Below is a small trained network, with its code and all its weights. Each question gives an input and a class and asks what happens when units are switched off, that is, made to give their printed mean instead of their output.

import numpy as np


def w(rows, s, z=0):
    codes = np.array(rows[::2]) - 128.0
    scale = np.full(codes.shape[1], s)
    scale[-1] = z or s
    return codes * scale


def f(y):
    return y / 2 * (1 + np.tanh(0.7978845608 * (y + 0.044715 * y**3)))


def log_softmax(a):
    a = a - a.max(-1, keepdims=True)
    return a - np.log(np.exp(a).sum(-1, keepdims=True))


def net(x, mask):
    res = np.array(x, float).reshape(1, 4) / 4 @ E
    y = f(res @ A[0][:, :-1].T + A[0][:, -1])
    res = res + np.where(mask, y, B[0][:, -1]) @ B[0][:, :-1]
    return log_softmax(res[-1] @ U[:, :-1].T + U[:, -1])


A, B = {}, {}
E = w([
[98,189,123,174],'x0',
[5,102,150,64],'x1',
[144,92,230,128],'x2',
[127,99,93,129],'x3',
],0.012)
A[0] = w([
[110,105,15,139,216],'neuron 0',
[101,93,163,27,138],'neuron 1',
[157,66,212,63,118],'neuron 2',
[200,159,108,242,141],'neuron 3',
[199,206,107,179,234],'neuron 4',
[79,121,201,55,146],'neuron 5',
[242,63,168,126,99],'neuron 6',
[37,201,90,125,117],'neuron 7',
[146,244,58,174,255],'neuron 8',
[92,76,154,57,155],'neuron 9',
[37,155,91,162,86],'neuron 10',
[254,62,144,107,204],'neuron 11',
],0.0095,0.0054)
B[0] = w([
[131,29,191,24,202],'neuron 0',
[105,140,5,171,184],'neuron 1',
[161,140,55,200,189],'neuron 2',
[216,84,55,171,217],'neuron 3',
[248,54,86,138,229],'neuron 4',
[110,48,20,199,195],'neuron 5',
[208,231,149,114,195],'neuron 6',
[64,201,66,41,190],'neuron 7',
[180,27,85,70,245],'neuron 8',
[96,123,28,187,182],'neuron 9',
[98,242,129,23,170],'neuron 10',
[190,254,237,129,221],'neuron 11',
],0.0078,0.012)
U = w([
[251,57,232,113,185],'0',
[183,63,26,176,94],'1',
[16,118,64,119,233],'2',
[38,255,126,34,55],'3',
[223,249,175,125,1],'4',
],0.0074,0.0052)

Each question gives the input, the list of numbers given to net, and the class t.
The units are the neurons (one row each of A and B). Each row of codes is followed by its name. A weight is (code - 128) times the scale printed after its matrix; where a second scale follows, it is the last column's (A, B and U).
mask holds one flag per neuron, in row order. A switched-off neuron (its flag False) gives its mean, the last column of its row in B, instead of its output. The means were averaged over made-up inputs and are rounded, as every weight is.
A unit's drop is (log p(t) with every unit on - log p(t) with that unit switched off) / (log p(t) with every unit on - log p(t) with every unit switched off).
The circuit of an input: a set's keep is (log p(t) with only the set's units on - log p(t) with every unit switched off) / (log p(t) with every unit on - log p(t) with every unit switched off). Starting from all 12 units, units are removed one at a time, each time the one whose removal leaves the highest keep (on an exact tie, the one counted first), for as long as the keep stays at least 0.8.
circuit, biggest first: the units of the circuit, biggest drop first
most important unit: the unit with the biggest drop
top k neurons: the k neurons with the biggest drops, biggest first
drop of u: that unit's drop, to one decimal
input [-3,-4,-7,3], class 0: most important unit : neuron 0
input [7,-4,3,1], class 0: top 4 neurons : (neuron 5; neuron 1; neuron 9; neuron 2)
input [5,4,-1,1], class 3: circuit, biggest first : (neuron 10; neuron 7)
input [-8,3,-7,-7], class 2: circuit, biggest first : (neuron 4; neuron 3; neuron 11)
input [-4,-6,2,-4], class 4: top 4 neurons : (neuron 11; neuron 6; neuron 0; neuron 8)
input [-2,3,-1,-5], class 2: top 2 neurons : (neuron 4; neuron 3)
input [-3,-5,1,5], class 4: top 3 neurons : (neuron 11; neuron 6; neuron 8)
input [4,1,0,1], class 3: circuit, biggest first : (neuron 3; neuron 4)
input [7,-8,6,6], class 0: circuit, biggest first : (neuron 11; neuron 4; neuron 1)
input [5,8,-5,-6], class 3: top 2 neurons : (neuron 10; neuron 7)
input [-1,2,-5,0], class 2: top 2 neurons : (neuron 11; neuron 6)
input [-2,-2,1,5], class 4: top 2 neurons : (neuron 8; neuron 11)
input [-8,2,-8,-7], class 2: circuit, biggest first : (neuron 4; neuron 3; neuron 6)
input [-8,1,-4,0], class 2: top 2 neurons : (neuron 4; neuron 3)
input [-7,1,5,2], class 1: most important unit : neuron 5
input [-6,7,6,5], class 1: top 2 neurons : (neuron 2; neuron 5)
input [8,-4,6,5], class 0: top 4 neurons : (neuron 5; neuron 1; neuron 9; neuron 2)
input [1,7,-8,8], class 3: drop of neuron 7 : 0.2
input [-3,-7,2,6], class 4: drop of neuron 5 : 0.1
input [-7,-6,4,-2], class 4: drop of neuron 5 : 0.0
